Below are the code and all the weights of a small trained network. Each question names an input and a target symbol and asks about switching units off, where a switched-off unit gives its printed mean instead of its output.

import numpy as np


def w(rows, s, z=0):
    codes = np.array(rows[::2]) - 128.0
    scale = np.full(codes.shape[1], s)
    scale[-1] = z or s
    return codes * scale


def f(y):
    return np.maximum(y, 0)


def softmax(a):
    e = np.exp(a - a.max(-1, keepdims=True))
    return e / e.sum(-1, keepdims=True)


def log_softmax(a):
    a = a - a.max(-1, keepdims=True)
    return a - np.log(np.exp(a).sum(-1, keepdims=True))


def net(x, mask):
    ids = ['αγδεζθμξτω'.index(c) for c in x.split()]
    T = len(ids)
    res = E[ids] + P[:T]
    u = 0
    for l in range(2):
        q, k, v = (res @ M[l].T for M in (Q, K, V))
        z = softmax(np.where(np.tri(T) > 0, q @ k.T / 3**0.5, -1e9)) @ v
        res = res + np.where(mask[u], z, O[l][:, -1]) @ O[l][:, :-1]
        u += 1
        y = f(res @ A[l][:, :-1].T + A[l][:, -1])
        res = res + np.where(mask[u : u + 8], y, B[l][:, -1]) @ B[l][:, :-1]
        u += 8
    return log_softmax(res[-1] @ U[:, :-1].T + U[:, -1])


Q, K, V, O, A, B = {}, {}, {}, {}, {}, {}
E = w([
[167,117,178,99],'α',
[142,118,68,158],'γ',
[164,153,143,108],'δ',
[93,20,134,94],'ε',
[170,150,145,110],'ζ',
[147,154,171,110],'θ',
[120,187,192,120],'μ',
[157,133,110,51],'ξ',
[133,86,100,3],'τ',
[135,185,165,134],'ω',
],0.022)
P = w([
[249,213,104,137],'0',
[162,129,198,149],'1',
[149,86,209,138],'2',
[143,116,122,107],'3',
[102,119,144,125],'4',
[104,115,134,123],'5',
[109,94,159,125],'6',
[96,127,103,105],'7',
[81,89,151,136],'8',
[136,133,97,77],'9',
],0.011)
Q[0] = w([
[251,96,75,146],'0.h0',
[2,62,46,113],'0.h0',
[75,110,162,52],'0.h0',
],0.0063)
K[0] = w([
[178,142,107,2],'0.h0',
[153,95,56,79],'0.h0',
[70,143,94,109],'0.h0',
],0.0051)
V[0] = w([
[2,97,211,212],'0.h0',
[40,104,42,117],'0.h0',
[73,52,15,78],'0.h0',
],0.0068)
O[0] = w([
[87,149,137,48,1],'0.h0',
[119,119,164,149,57],'0.h0',
[139,62,254,106,110],'0.h0',
],0.012,0.0072)
A[0] = w([
[235,70,143,179,244],'0.n0',
[140,88,86,178,138],'0.n1',
[74,152,49,128,170],'0.n2',
[89,63,199,91,65],'0.n3',
[133,113,254,37,130],'0.n4',
[135,67,31,71,254],'0.n5',
[161,206,115,133,200],'0.n6',
[121,127,182,106,117],'0.n7',
],0.0091,0.0057)
B[0] = w([
[116,129,199,145,250],'0.n0',
[11,147,144,95,158],'0.n1',
[124,124,184,94,165],'0.n2',
[196,97,119,98,178],'0.n3',
[175,146,119,160,206],'0.n4',
[135,163,163,146,227],'0.n5',
[179,106,140,158,196],'0.n6',
[159,134,99,234,148],'0.n7',
],0.012,0.013)
Q[1] = w([
[90,159,254,205],'1.h0',
[97,66,73,86],'1.h0',
[162,142,238,134],'1.h0',
],0.0083)
K[1] = w([
[11,128,153,194],'1.h0',
[254,154,36,69],'1.h0',
[47,240,243,146],'1.h0',
],0.0077)
V[1] = w([
[230,155,115,88],'1.h0',
[153,2,135,128],'1.h0',
[195,77,129,104],'1.h0',
],0.0072)
O[1] = w([
[3,131,199,198,94],'1.h0',
[143,112,169,174,5],'1.h0',
[15,199,131,125,72],'1.h0',
],0.012,0.0018)
A[1] = w([
[132,162,138,76,191],'1.n0',
[100,150,163,82,213],'1.n1',
[126,68,156,163,102],'1.n2',
[114,86,121,111,204],'1.n3',
[189,139,126,127,90],'1.n4',
[81,74,198,4,64],'1.n5',
[178,230,147,158,4],'1.n6',
[96,136,164,132,199],'1.n7',
],0.013,0.0026)
B[1] = w([
[245,67,157,158,152],'1.n0',
[110,96,208,221,157],'1.n1',
[130,102,49,53,200],'1.n2',
[127,192,181,251,135],'1.n3',
[55,35,164,144,238],'1.n4',
[223,117,60,228,148],'1.n5',
[109,29,71,155,253],'1.n6',
[182,254,84,200,186],'1.n7',
],0.0064,0.015)
U = w([
[82,74,73,142,3],'α',
[146,85,162,61,149],'γ',
[164,119,172,122,135],'δ',
[225,162,4,123,92],'ε',
[140,98,51,138,58],'ζ',
[66,52,194,112,89],'θ',
[148,99,12,108,191],'μ',
[162,127,155,151,249],'ξ',
[56,59,84,118,116],'τ',
[191,130,94,254,125],'ω',
],0.0085,0.0069)

Each question gives the input, a string of symbols that net reads in full, and the target symbol t.
The units are the heads (3 rows each of Q, K, V and O) and the neurons (one row each of A and B). Each row of codes is followed by its name. A weight is (code - 128) times the scale printed after its matrix; where a second scale follows, it is the last column's (O, A, B and U).
mask holds one flag per unit, layer by layer, with each layer's heads first. A switched-off unit (its flag False) gives its mean, the last column of its rows in O or B, instead of its output. The means were averaged over made-up inputs and are rounded, as every weight is.
A unit's drop is (log p(t) with every unit on - log p(t) with that unit switched off) / (log p(t) with every unit on - log p(t) with every unit switched off).
The circuit of an input: a set's keep is (log p(t) with only the set's units on - log p(t) with every unit switched off) / (log p(t) with every unit on - log p(t) with every unit switched off). Starting from the 12 units with the biggest drops (on a tie, the unit counted first), units are removed one at a time, each time the one whose removal leaves the highest keep (on an exact tie, the one counted first), for as long as the keep stays at least 0.8.
units of the circuit, in order: the units of the circuit, biggest drop first
top k neurons: the k neurons with the biggest drops, biggest first
top k neurons in layer l: the k neurons of layer l with the biggest drops, biggest first
drop when u is switched off: that unit's drop, to one decimal
input μ θ γ ω ζ, target μ: units of the circuit, in order : [0.n1, 0.h0, 1.h0, 1.n6]
input τ α ε, target ω: top 2 neurons in layer 1 : [1.n5, 1.n7]
input α τ ε, target ω: units of the circuit, in order : [1.h0, 1.n5, 1.n7]
input ε ξ γ τ ε, target γ: top 3 neurons : [0.n4, 0.n3, 1.n2]
input α ξ τ, target ω: units of the circuit, in order : [1.n5]
input α ξ ξ μ τ, target ω: units of the circuit, in order : [1.h0, 1.n5]
input τ γ τ ω ε ω, target μ: top 3 neurons : [0.n0, 0.n1, 1.n4]
input α τ δ ε α ε γ τ ε ξ, target γ: top 2 neurons : [1.n4, 1.n7]
input τ α τ γ τ ζ, target γ: top 2 neurons in layer 1 : [1.n4, 1.n7]
input τ γ τ ω ξ γ γ τ τ ε, target γ: top 2 neurons in layer 1 : [1.n4, 1.n2]
input ξ ζ ε θ θ γ ε τ θ τ, target γ: top 4 neurons : [1.n4, 0.n4, 0.n1, 0.n3]
input τ θ ξ ζ γ τ, target γ: top 2 neurons : [1.n4, 0.n1]
input ξ τ α γ τ ζ δ δ τ α, target γ: top 2 neurons in layer 0 : [0.n1, 0.n0]
input ζ τ γ τ α, target γ: top 2 neurons in layer 1 : [1.n4, 1.n7]
input α δ τ τ α ω γ τ τ ξ, target γ: drop when 0.n1 is switched off : 0.3
input τ γ ω, target μ: drop when 1.h0 is switched off : 0.2
